Each row is followed by its class number.
[ -29 -517   49  380 -156 -409  -53  -32 -307 -290  218   39 -250 -333
 -364 -235  328 -531 -334  712 -223 -162   67   55  215 -246 -239   96
 -149  104  317   92   -7   13   79  315 -260] | 5
[ 266 -243   -5  109   67  206   78 -145 -207 -122  124  -28 -189 -161
  218  109   95 -316  -89  234  212  -73  127   -8  203   37   90   39
   -4   30  229  -21 -124  -22    8  100 -200] | 1
[ 192  -12  106  510   68  -40  295  -72 -246 -671  -73  116 -221  179
   38  -48    0   39 -187  193   60  -27 -114  343  184  137  287   91
  129 -214  266 -562  241  -18  242  579  -20] | 3
[ -38  142  -21  217 -233 -144   55   72 -152  199  132  -81   13   66
  372  -28 -107  210 -291  181 -111 -189  119   70  191   84  368  -17
  174   57  256  -81  -85   36 -138   -4  237] | 2
[ 108 -255  -93  -29  -17  -13   93  -98 -340    3  405  148  -63 -154
  130   79  -13 -329  -78 -258    7 -177  -93 -252  -71  -39  -82  155
  -98  229  117 -223 -159   -1  -21    7 -289] | 5
[-242   27 -247  241 -376   28  -67 -175  -11 -254  -46  392 -146   22
 -251  192  328  -32 -159  -74  -84  136  -45  250  -13  107  244 -163
 -193 -159  120 -103 -101   15   23   31  124] | 4
[ 241    6 -185   53 -123 -140  411  206 -172   55  319  -13 -239 -319
   37   -8 -110  -79  -72   91   82 -391 -220 -261  -19   27   69   78
   78   67  157 -301 -233  -90 -127  -33 -167] | 4
[-132  -89 -287  343 -241  -10   63 -184  -26 -378   30  219   41  157
 -140   -5  155   51 -183 -234 -264  224  -29 -105 -131  -82  232   68
 -183  126  -15  225   16   13  -16 -375  -12] | 4
[  45 -310 -253 -109   36  250   48 -259   19 -243  -90  305  -21  118
 -267  -59   62    0  101 -263   -5  391  126  129 -163  -28  -13   45
  150 -113  -93  106  -46  245   55  -80   68] | 0
[  24 -136 -109  114 -107  -52  287   57 -130 -245  -39  165 -316   21
  -70   84  139  -67   85   36 -128  113  -24 -129 -191  -76 -199  279
 -317 -180   97 -119  -76 -185   51  396  382] | 7
[ -79  209  -43   73 -205  -58  -66  109   10  114   86 -158   10  -19
  259  121  -37  136 -266   40  -78  -83  -69 -188   95   55  171 -126
  -54  115   87  -51 -104 -195  -38 -271  -28] | 2
[  47  310 -451  -13 -118  171  168   80 -175  -65  483   19 -109 -352
  328  390 -206  123  300 -169   22 -343   28 -236  -65  349  331  -14
 -188   54  253    6 -171 -351 -231 -241  232] | 3
[   4  183  428  168   72 -263  367  292 -290 -170  -13   43  -46 -229
   68  175  307  -25 -481 -185 -226 -188 -416 -255   50  346  -30  207
 -141 -384   48 -241   98  -92  -82  369  -83] | 10
[-260  -48 -316  371 -219 -111  136 -235 -223 -287   81   92 -180  130
   43  -52 -102 -103  189  -46  -38    7 -167   88 -205   26   72   48
  113   -5  207   65    9  178  -25 -420 -182] | 9
[ 301 -241 -321  333  185 -315   46  143 -522 -288  -86  126 -298 -428
 -504   89  488   21 -412  699  -87 -185 -206  131 -103  232  114  238
 -678 -256  147 -121  -64 -882  147  269  407] | 9
[-202 -189 -298 -280 -248  -94 -399  241   22  208  142  289   15  216
 -754 -162  177  175   97 -178 -584   -5 -145 -144 -689   93 -377 -311
   68 -137 -121 -510  304 -178  472 -523   -3] | 10
[-131 -183 -387   98  -61  -51  132 -127   61 -312  146  145 -119  106
 -138  -14   -6   -3   82  -11  -28  149  -53 -125 -256  -52   -3   34
  -57  121  -68    3  -13  -52   58 -353 -120] | 6
[ 129 -173  -78   27   -9  -41 -128  -39 -370   28  301  185  -68 -201
  150   37   95 -262    8  -48  105 -269  -10  -48  -59  127   76   90
 -266  157   71 -252   49 -210  -49  261  -21] | 1
[-116  -59 -319  129 -181   47  101 -294 -119 -292   62  129 -146   53
 -164   58  144 -148 -157  -40  -54  224   34   42  -47  -58  210   37
 -152   59  143   36  -37  -50   56 -300 -194] | 7
[ 378 -170  109   14   81   84  194 -144 -185  -85 -130   65 -174  -13
    8 -107  177  -71   30  173 -128   47   99    0  -15  170   96  122
   64 -312  156 -255   14  112  173  343  157] | 8
[-229  -55 -306  111 -282  118   83 -419  -17 -242   88   83   32  258
  120  -54   73   41   23  -60  163  261   74   21 -124   78  306   -5
  106  185  -14   20   47  118  -16 -530 -377] | 11
[ -69  119 -140  -48 -166   -9  -64   91  -38  411  115  -71  -20   22
  222   84   22   88 -207  109  -98 -194   82 -107   34  119  196  -38
   12   85  143  -35  -86 -157  -97 -201  197] | 8
[-180  -24 -372 -186   -9  -45  106 -132  -19 -215   91  101 -130  114
 -186   24   -2  -78   17 -150    3  278  -13  -47 -232  -74    7   69
   -2   16   29 -108  -65   71 -110 -197   54] | 10
[-167   41 -242  194   10  153   -2 -288  256  -86  -23   69  187  107
  302  101   97  170  108 -129  129   94   58  100  137   80  506  -21
  -11  -58  -21  265 -285  187 -140 -536  -93] | 1
[ 115  181  -59 -214  -73   16  -16  147 -489  335  273   46  -92 -390
  -11  193  -34  -19 -109   62  -89 -304  -58   11 -162  275  160  -43
  189 -170  384 -428  -83 -127 -126 -180  123] | 6
[ 113   57  -97   36 -299  129  -62   -8  -27   11  254  -80   39  -21
  143  -44   79  118 -294   44 -179 -205  -38 -157  112 -135  203  -50
   97  113  234 -231  -20 -260  113 -174   77] | 10
[-118  142 -162  -79 -157  -23 -131   55   88  221  151 -141  -54  -30
  326  103  -99  -17  -77  118   55 -138  -60  -81    1  -66  217 -111
   45  118  132 -112 -126 -161  -45 -207   26] | 0
[-104  109 -173  -25   14  -99 -253   -1  139 -132   33   96  -85  135
   46  120   28 -135 -304  326 -363  -45  -25 -229   59  -87  234 -202
  -39  -30  158  -45   76 -315  -20   39  369] | 11
[  91  217 -133   13  -77  167 -180   72  -71  143    1  -57   51 -129
   82  261   33   50 -233   18 -122 -101  -25  -73  -45   46  331  -85
  -10  -28  254   20  -61 -181   27 -427  141] | 2
[-420  132   59  312  -98   19  407 -479  -76 -118   16  -49 -266  246
  350  170   94  161  -82 -336 -314  291 -245   74  -50   83  369  219
  261  -25   81 -148 -431  165 -255  135 -281] | 8
[ 140 -179 -279  325  -23 -231  142  -53 -222 -351  177  202 -277  -25
  208  -95   -7 -357    0  291  -21  -68  -26 -125  -63  171  225  146
 -298  159   93 -310  296 -194   25  201  -20] | 4
[-475 -255   30  160  181  258  210 -241  112 -299   91  -31 -240  196
 -109 -131  -94   38  220 -485 -272  158 -262  -95   -5 -444 -618  559
  727 -199  354  -85 -235  261 -414  218 -108] | 1
[-177 -203 -398  218 -147  -93   -9  -70 -175 -332  185  134   73  158
 -229   10  137  105 -110 -488 -317  102  -79 -131 -226  -20  157  105
  -94  122  -59  -16 -174   32  -18 -565   11] | 8
[-226    0 -428  253 -173 -450  168 -170  186 -372 -391  245 -217  715
 -107 -100    4  -60 -113  318  521  223  263  432  -58  172  172 -240
 -215 -105  -99  -14  309  379  189   46  -84] | 4
[ 173 -136 -129  179   14  100  193 -203 -254 -105  183  200 -203  -23
  172  107  -28 -257  -29   14   24 -201   21   71  121   47  169  120
  -38  -24  298 -134  -38  -51   41  132 -116] | 0
[ -78  136  -56 -245 -208   50 -275  298   86  502  179  -61   45 -229
   48  192  112   96 -259  121  111 -257  -53   18   43  -33   73 -221
  -68   -3   95 -172 -227 -299   62 -171  173] | 7
[ 169 -116 -207  249 -340  148  200  -32 -407 -205  163  212 -309 -206
  -54   62   91 -117   36  -82 -208   27  102  368  -60  164  326  -70
   48 -277  257 -199 -124   99  121   70  252] | 7
[-618 -223 -172    1 -177 -505 -203 -390  -24 -293  194  276  259  390
  -22 -378  184  -27 -234  302  137  349  -31  296  126   37  516 -400
   -7  -79  -11 -123  -75  296   62 -583 -376] | 4
[ -62   15 -461 -133  -58   88  -61 -412 -237   99  -13   57 -260  -84
  -71  131   33  -14  142   48  151  150  -50  -98 -211  218   17  -31
 -140  -72  359  117 -195   -3   -6 -146  214] | 4
[  53 -524 -117  176  130  -62   36 -385 -385 -156  346  450   80  -49
  -26 -125  218 -241 -198   97  -86   48  191  164  119   43  180  214
 -206   79  148   66  -16   64   38   54  -94] | 9
[-193 -130 -472   29 -204  -16  -57 -288 -182 -192  151  133 -176  165
  -26  -27   -5  -72  -73 -122 -220  114  -88 -185 -281  -47   82  -19
 -115  169   14  170  -34 -293  -57 -450 -123] | 8
[ 149 -362 -202  123  520  295  112 -381  -57  -55  462  219   -8  -42
  406  147 -138 -211  119  193   21 -203  -77  -57  245 -105   89  260
   81  187  335 -178 -294 -185   96 -210 -139] | 9
[ -25  119 -186   40  -98  -87 -166   43  -23  468  152 -119  -92  -40
  221   76   76  -11 -159  312 -143 -296   59  -71   72  229  153 -120
   30   34  203 -233  -94 -170  -64  -45  288] | 5
[ -69 -105 -222   42  164  -18   19  -52  154 -626   15  -27 -116 -160
 -104   74   90 -149  -81  107  -77  176 -221 -102 -206 -240  249   63
  100  -60   62  -34  -59  -75   82 -158 -241] | 1
[ -34 -180 -441  -75   34  -16  -63 -232 -290 -207  173  441   97 -103
 -528  -23  201  -88 -125 -360 -446  -48 -158 -280 -244   65   27  217
   -1  -49  181 -153   48  -34   -4 -456   73] | 11
[ -61   54 -163   93 -204   23 -165  222  -14  185  318  -72  -60   30
  223  259   13   53 -263  161    2 -283  -65 -215    7   -5  138 -169
 -100  178  162 -188 -159 -365   -5 -193  195] | 11
[ 125 -317  128  -37   34  -67   61 -242 -546   15  181  115 -232 -325
  -57 -117  229 -601   65  225    5  -77   69  105  -54  -19   83  294
 -207 -110  340   -3  126  -43   16  379 -202] | 7
[ -94    0 -138   98 -445   38 -454   84  234  422  129  119  -41   75
   31   59   90  189 -152   17 -226 -233   87   11  134 -190   81 -245
 -210  -60  188 -162 -274 -242   52 -138  113] | 7
[ 169 -213  -44 -285   68   16  182 -432 -268  280  144  127 -188   63
  396  -58   96 -242  -99   51  -14   37  167 -116 -195  182 -160  239
   69   52  105 -301   62   70  114  446  -38] | 5
[ 107 -195 -116  231  128 -109  121 -397 -285  198 -182  196 -443  191
  -55 -114  195 -295   88  420    3 -110  -25   98 -111  251 -117  220
 -176 -261  336  -91  169  -36  100  509  226] | 3
[ 247 -402 -120 -121   47  198 -345 -355  -76  -22  137  228  -43 -170
  190  -28   41 -171   73  383  146 -147 -175  -16   -1    1  -44 -337
  330 -125  225 -149 -361  114  275 -322 -167] | 4
[ -51 -212  154  258 -116  -99  202  158 -295 -237  259  266 -206  -36
 -178   66  104 -336 -114  286    2 -186 -117    7  130   71 -101  -61
  108  -82  287 -449  -20   93   33  177 -155] | 2
[-282 -226 -371  224  -97  -39 -165 -292  -61 -129   66  331 -105  238
 -252  -39   50 -187  -41  161   34  188   94  129   -8 -105  141   36
  -38  145  250  -62   -7  167  -80 -221  -13] | 7
[ 102 -179  -46   53 -233  204  -79  -19 -317 -504  437   47 -112 -505
 -173  195  232 -506  -31   53   89  -95  -29  108   52  -47  435 -189
  -15   60  320 -169  -91   14  168 -117 -329] | 8
[-319 -158 -145  571  -70  -44  -26 -193  -26 -158   67  305    9  141
  -44   -4   91  -70 -111  136  -55   68    8  316  269   13  150   86
  -79  211   79    7  -25  111  -70 -258 -168] | 7
[ 201 -131  -16  115  -79  -11  128 -151 -340 -127   78   62 -196 -112
   74   40  182 -336  -73   -8    2  -97   63  148   59  152  185   45
 -119 -132  165 -120   -2   44  109  180  -54] | 3
[-269 -115 -294   58 -479  174  -73 -127  161 -197   97  431  -11   90
 -259  -46  116   77  -94 -175  -60  324  108  284  -95    2  101 -329
  115  -93  -38   29    2  274  112 -140   50] | 5
[ 257  136 -132  -31  185    2 -458  137   91  356  -45 -172  -81 -336
  -57  235  336   -8 -367  451 -128 -263 -105 -219 -286  248  114  -22
 -252  177  -26 -134  229 -597  175  147  251] | 3
[ 240 -233 -131  232 -109  130  182  -15 -310 -301  233  165 -277 -233
  -88   54  162 -215  -23   16 -137  -45 -163  -71 -183  134  139    6
  -74  -55   92 -173   43 -193  161  152  169] | 6
[-193  111 -218  -90 -146  -27 -319  111 -274  464  362   53  166 -249
  204  175  -26 -164 -238  -52  -30 -272   -7  -22 -108  -80  212    8
 -225  315  276   71    7 -197  -54 -568   26] | 1
[-130 -188 -453  274 -315   18  -39 -155   14 -206  306  230 -149   65
 -206   70  129   16  -17   -6  -40   70  -50 -165 -176   57   98 -200
 -134  202   38   88 -184   85  -25 -297   71] | 10
[ 232  -84   13  108 -143  -31  252 -112 -591 -241   43   83 -290 -121
  -72 -140  195 -297  155  232   25  -73   91  203 -135  315  235   85
   43 -276  262 -454  238   -6   45  332  -14] | 1
[ 128   62   82  195   80  -30  218  -22 -337 -302  104  276 -114 -213
  -67  121  120 -101 -144  338 -124 -163 -224   51  -80  166  149   88
  -68 -175  347 -372  184 -194  244  406  114] | 5
[ -64 -214 -312   17   -2   25   53 -121 -121 -252  -50   -5 -306  -57
 -198   86  148 -185   64  -69 -112  271 -181   24 -474  -94  238    1
  -46  -78  -77  147 -171 -119   56 -147 -112] | 1
[-120    0 -349   14  195  -58  -81 -175   14 -724 -243  254  -57  468
 -300  374   19  166 -377 -121   69  363    1  -96 -276   75  324  -56
  157  -26  166 -186   93  242  102  197  147] | 10
[-126 -179 -151  123  -33  243   77 -307   25 -117  -40   68   51   42
 -123  -65  -15  131   69 -550  -18  320   89   22  101 -177   -8  334
 -128 -106  221  377  -68  197  -58 -322 -240] | 6
[ 120 -172   64  119 -107  -22  135 -236 -207   -4   50  102 -253  -43
  138    5  190 -198  -81  169  -37   31   63   63   67   91  141  148
  -85  -50  172 -378  -66  -27   58  419 -174] | 9
[  16 -181 -154  239  155  118  116 -425  -83  142    0  252 -397   32
  203  247  316 -477 -112  133 -434  160   38   22  200  127  226  185
 -380  -36  128  -37 -262 -226  -75  289  295] | 3
[ 359   61  274 -284   21 -135  899 -142 -525  -41 -354 -115 -457 -366
  625  -41  -28  -27   18  223    1  116 -214 -355 -303  674  147  296
  196 -459   37   76  145   67  151  632 -270] | 8
[-318   33 -115  464 -159  -44  -53 -157  159 -181   48  254   36  354
   57   59   38  281 -233  -12 -334   70 -121  -38  242  -13  198 -106
   27   59  141 -124 -185   -3  -69 -119  150] | 4
[ -83  146 -330  285   25  165  124 -180  108 -358   55  446  308  247
 -124  180  -14  522    9 -485  -53   28 -160  -20  -89   10  429  167
   39 -138  166 -216 -200  151  -51 -427  208] | 9
[  -4   57 -229  111 -121   17 -185   28  245  143   79  -23 -277 -158
  265  110  -56  -27 -146  329 -216 -132 -105  -84  -12 -211   45  -12
 -139   53  231   29  -83 -330   41   44  122] | 10
[ 171 -153   50  -40   16  100  106  -79 -140   94  189  416  -24 -268
  -31   83  215 -217  -60  217   68 -190  -42  142  -21  149  -30  -39
   70 -217  189 -268  -52  191  182   50  151] | 6
[  92 -113   32   87  -16    8  310 -129 -260 -171   67   13 -425 -182
  144   71   19 -188   32  -99 -136   30 -195 -248 -113  117 -163  244
  -41 -159  194 -174  -34 -101  -38  433  -77] | 6
[ 109  -49  -51  -26 -208  183  337 -265 -454 -427  173 -198 -182 -193
   -2    3  296 -341    4  -13   61   84  113   76   56   26  304  230
   69 -165  407 -104   33    6   17   11  -78] | 10
[-278  -88 -287  309 -238   -3  114 -294  100 -535   40  204  -21  173
 -112 -118   73   17  -67 -122  -80  234  -75   37   28 -253   66  163
   50  113   85  109  -18  172 -108 -249  -95] | 10
[ 201 -276   22   94   99  -66  127 -153 -312 -131   82  193    1 -103
   10 -204  -35 -118   64  167  134   81  120   50   12  217  -12  129
   39    3   69 -172  163  247   16  -93 -283] | 6
[ -92  353  -77   89 -200 -181 -162  241 -143  121  194 -124  -92 -132
   35  357   79  183 -343  188  -68 -295 -131 -199 -114  278  261 -225
  -30  117  301 -418  -94 -115   32   84  267] | 8
[  -1  147 -133   89 -126   12 -160   41  -12  388  149  -66  -43 -101
  376  176   36   -8 -232  254  -86 -246   67 -126   56  157  252  -40
 -151  192  211    4   -8 -209   -6 -173  150] | 8
[-398 -355 -135  367 -261   -1  369 -353 -439 -150  315  220 -347   32
   46 -203  122 -257 -122  128 -295   93 -241   72  -56  -85 -125  254
  179  -16  302  144  -56 -111  -83 -122 -152] | 7
[ -45  213   70  -66 -207  -83 -245  415  192  641    6  -71  101  117
  326  104  -89  183 -258  527  189 -223   90  -45  329  230  319 -483
  -55   30   57 -215  -63 -180   40 -171  248] | 0
[-182  119   59 -101  253   -1 -165 -365 -221  401 -146  345 -105  103
 -101  273  167  208 -430  -39 -365    4   -4  291  -13  181  323   34
  295 -548  434    4 -368   82 -418  380  243] | 4
